Below is a small trained network, with its code and all its weights. Each question gives an input and a class and asks what happens when units are switched off, that is, made to give their printed mean instead of their output.

import numpy as np


def w(rows, s, z=0):
    codes = np.array(rows[::2]) - 128.0
    scale = np.full(codes.shape[1], s)
    scale[-1] = z or s
    return codes * scale


def f(y):
    return np.maximum(y, 0)


def log_softmax(a):
    a = a - a.max(-1, keepdims=True)
    return a - np.log(np.exp(a).sum(-1, keepdims=True))


def net(x, mask):
    res = np.array(x, float).reshape(1, 4) / 4 @ E
    y = f(res @ A[0][:, :-1].T + A[0][:, -1])
    res = res + np.where(mask, y, B[0][:, -1]) @ B[0][:, :-1]
    return log_softmax(res[-1] @ U[:, :-1].T + U[:, -1])


A, B = {}, {}
E = w([
[136,49,147,124,200,130,96,167,158,151,2,84],'x0',
[90,70,142,55,143,205,157,134,181,65,219,67],'x1',
[184,148,194,66,180,133,209,38,120,204,129,107],'x2',
[63,138,224,113,88,60,112,71,212,97,92,161],'x3',
],0.0073)
A[0] = w([
[106,195,129,145,52,118,161,101,87,110,254,196,82],'N0',
[157,155,60,138,121,166,98,225,69,121,138,106,102],'N1',
[84,91,72,209,74,116,52,199,144,22,138,137,58],'N2',
[52,133,82,194,83,128,44,249,129,26,134,164,90],'N3',
[146,176,61,139,121,173,177,145,84,137,187,127,115],'N4',
[54,122,207,101,88,81,108,62,213,92,123,139,39],'N5',
[185,197,133,192,112,90,98,134,62,195,87,168,2],'N6',
[100,82,135,71,132,208,150,135,186,61,164,84,120],'N7',
[66,141,199,100,75,57,138,76,203,99,105,160,76],'N8',
[100,110,148,101,143,218,154,145,171,89,168,68,11],'N9',
[160,126,91,176,136,88,136,134,123,173,52,155,118],'N10',
[166,30,131,117,221,135,103,180,155,163,33,60,84],'N11',
[124,149,116,177,109,80,95,129,92,191,81,164,126],'N12',
[200,93,48,154,164,174,176,164,70,139,151,97,34],'N13',
[177,105,51,137,164,205,156,178,37,182,158,84,70],'N14',
[54,135,141,140,85,84,101,115,184,61,105,156,104],'N15',
[96,80,134,90,129,208,159,129,187,81,174,74,89],'N16',
[51,153,192,106,118,76,116,106,197,85,111,164,92],'N17',
[117,70,167,126,180,118,102,161,159,157,15,81,109],'N18',
[97,81,132,71,154,177,168,117,167,56,198,94,71],'N19',
[153,193,110,122,64,115,176,92,111,114,206,177,42],'N20',
[161,130,157,81,148,104,212,51,105,202,142,113,97],'N21',
[101,52,121,66,140,154,140,127,142,68,149,66,69],'N22',
[109,93,135,104,123,161,147,145,174,125,165,99,144],'N23',
[123,226,113,125,70,106,166,80,105,73,218,163,131],'N24',
[104,114,91,182,61,121,78,165,102,85,129,151,44],'N25',
[173,169,106,173,105,56,135,128,84,171,73,203,91],'N26',
[113,71,116,83,144,190,168,145,156,77,184,74,141],'N27',
[160,152,117,180,164,99,115,113,95,184,63,187,94],'N28',
[109,125,187,128,102,88,112,76,177,98,114,154,51],'N29',
[174,160,105,196,120,49,104,121,98,200,68,183,126],'N30',
[131,48,157,136,201,94,85,181,183,136,78,127,193],'N31',
[206,175,179,90,179,150,204,52,130,209,134,98,57],'N32',
[195,133,72,148,178,210,138,183,66,171,150,93,78],'N33',
[142,138,183,88,156,125,222,51,106,183,125,148,51],'N34',
[118,53,126,80,150,180,158,147,180,86,105,64,112],'N35',
[189,167,175,89,168,138,205,52,126,202,130,95,62],'N36',
],0.0061,0.0045)
B[0] = w([
[32,87,181,53,134,71,44,150,52,62,197,67,240],'N0',
[192,77,175,135,119,93,200,190,204,215,123,185,207],'N1',
[200,53,33,25,179,237,139,119,178,69,22,137,229],'N2',
[195,50,22,36,155,254,137,132,187,79,42,123,254],'N3',
[113,91,191,130,96,52,141,212,132,191,154,116,206],'N4',
[159,83,207,184,120,88,202,181,176,193,113,154,207],'N5',
[93,200,189,184,224,118,148,68,111,49,84,217,199],'N6',
[94,176,113,206,212,153,147,95,111,92,125,183,224],'N7',
[166,83,192,171,98,58,198,197,188,210,143,138,218],'N8',
[111,193,185,186,213,123,136,74,105,73,67,219,181],'N9',
[100,191,136,163,174,123,122,93,116,97,174,157,201],'N10',
[39,74,170,45,72,47,13,190,29,58,238,31,234],'N11',
[102,189,119,185,186,162,135,125,105,88,129,161,210],'N12',
[162,65,232,175,106,56,201,206,169,191,104,178,201],'N13',
[139,74,220,170,131,46,212,202,186,200,119,164,231],'N14',
[174,87,160,124,106,116,218,200,193,197,115,184,201],'N15',
[111,187,122,213,202,140,134,53,113,104,103,196,213],'N16',
[159,115,181,147,123,87,204,201,184,191,159,158,206],'N17',
[37,94,151,87,110,98,81,156,50,95,232,76,224],'N18',
[112,212,147,202,170,130,153,61,98,80,98,195,212],'N19',
[54,65,191,90,129,105,52,161,48,58,178,87,199],'N20',
[177,80,45,47,149,225,146,134,176,75,76,125,223],'N21',
[103,204,163,160,196,128,151,77,103,95,118,187,190],'N22',
[126,186,106,167,158,138,134,97,123,113,135,143,187],'N23',
[33,106,172,50,100,72,36,164,30,74,212,43,244],'N24',
[155,91,84,53,181,188,141,132,140,69,62,154,181],'N25',
[83,193,120,193,206,154,159,92,109,73,118,181,222],'N26',
[111,216,152,213,189,155,151,83,133,106,144,164,227],'N27',
[84,193,138,186,181,141,114,89,88,59,141,188,208],'N28',
[147,67,195,158,140,55,189,181,169,194,138,154,175],'N29',
[88,201,138,184,192,182,156,74,102,87,146,200,243],'N30',
[55,138,105,74,94,118,84,172,71,123,225,53,232],'N31',
[193,64,50,46,169,213,142,139,178,77,43,147,233],'N32',
[175,71,222,176,78,44,196,203,191,213,141,162,221],'N33',
[175,59,96,56,172,193,142,126,162,97,83,133,206],'N34',
[101,181,141,180,135,117,82,84,68,83,153,158,204],'N35',
[190,61,41,24,158,213,145,110,183,77,37,143,226],'N36',
],0.0049,0.0068)
U = w([
[110,254,137,223,173,149,138,75,94,82,115,181,103],'0',
[178,70,64,30,142,215,133,133,173,97,58,129,111],'1',
[154,87,190,175,117,37,179,185,182,235,134,149,111],'2',
[68,106,154,65,116,70,52,149,19,87,196,69,94],'3',
[119,181,92,141,111,151,125,121,128,159,167,100,250],'4',
[172,175,86,159,93,115,99,71,119,218,104,55,110],'5',
[150,160,118,154,71,120,85,86,124,209,104,83,107],'6',
[175,205,94,135,76,107,94,95,131,190,105,85,105],'7',
],0.0099,0.019)

Each question gives the input, the list of numbers given to net, and the class t.
The units are the neurons (one row each of A and B). Each row of codes is followed by its name. A weight is (code - 128) times the scale printed after its matrix; where a second scale follows, it is the last column's (A, B and U).
mask holds one flag per neuron, in row order. A switched-off neuron (its flag False) gives its mean, the last column of its row in B, instead of its output. The means were averaged over made-up inputs and are rounded, as every weight is.
A unit's drop is (log p(t) with every unit on - log p(t) with that unit switched off) / (log p(t) with every unit on - log p(t) with every unit switched off).
The circuit of an input: a set's keep is (log p(t) with only the set's units on - log p(t) with every unit switched off) / (log p(t) with every unit on - log p(t) with every unit switched off). Starting from the 12 units with the biggest drops (on a tie, the unit counted first), units are removed one at a time, each time the one whose removal leaves the highest keep (on an exact tie, the one counted first), for as long as the keep stays at least 0.8.
circuit, biggest first: the units of the circuit, biggest drop first
most important unit: the unit with the biggest drop
top k neurons: the k neurons with the biggest drops, biggest first
drop of u: that unit's drop, to one decimal
input [-7,-6,2,4], class 3: circuit, biggest first => N24
input [2,6,6,2], class 0: top 2 neurons => N3, N19
input [2,-2,-1,-2], class 4: top 3 neurons => N24, N0, N20
input [6,5,2,5], class 3: top 4 neurons => N11, N18, N31, N30
input [6,-5,-7,-8], class 2: top 3 neurons => N33, N14, N1
input [4,5,5,-4], class 0: top 4 neurons => N3, N27, N35, N2
input [-8,-7,0,-6], class 3: top 4 neurons => N0, N24, N20, N4
input [-2,5,4,5], class 0: top 3 neurons => N19, N33, N14
input [-7,-5,7,8], class 2: top 2 neurons => N8, N5
input [-8,3,0,5], class 3: top 2 neurons => N24, N0
input [-7,5,2,4], class 3: top 3 neurons => N24, N0, N20
input [7,-5,-5,3], class 3: top 3 neurons => N11, N18, N31
input [-4,1,-7,8], class 2: top 3 neurons => N8, N5, N17
input [-6,2,-6,-2], class 1: top 3 neurons => N3, N2, N11
input [-2,-6,-7,8], class 2: most important unit => N8
input [-7,8,8,-5], class 0: top 4 neurons => N19, N27, N16, N9
input [-8,8,-8,8], class 0: drop of N14 => 0.3
input [-3,7,7,-4], class 0: drop of N19 => 0.7
input [6,-5,-5,-3], class 3: drop of N18 => 0.5
input [-1,2,-5,-6], class 2: drop of N33 => 0.3
input [3,-3,6,6], class 1: most important unit => N36
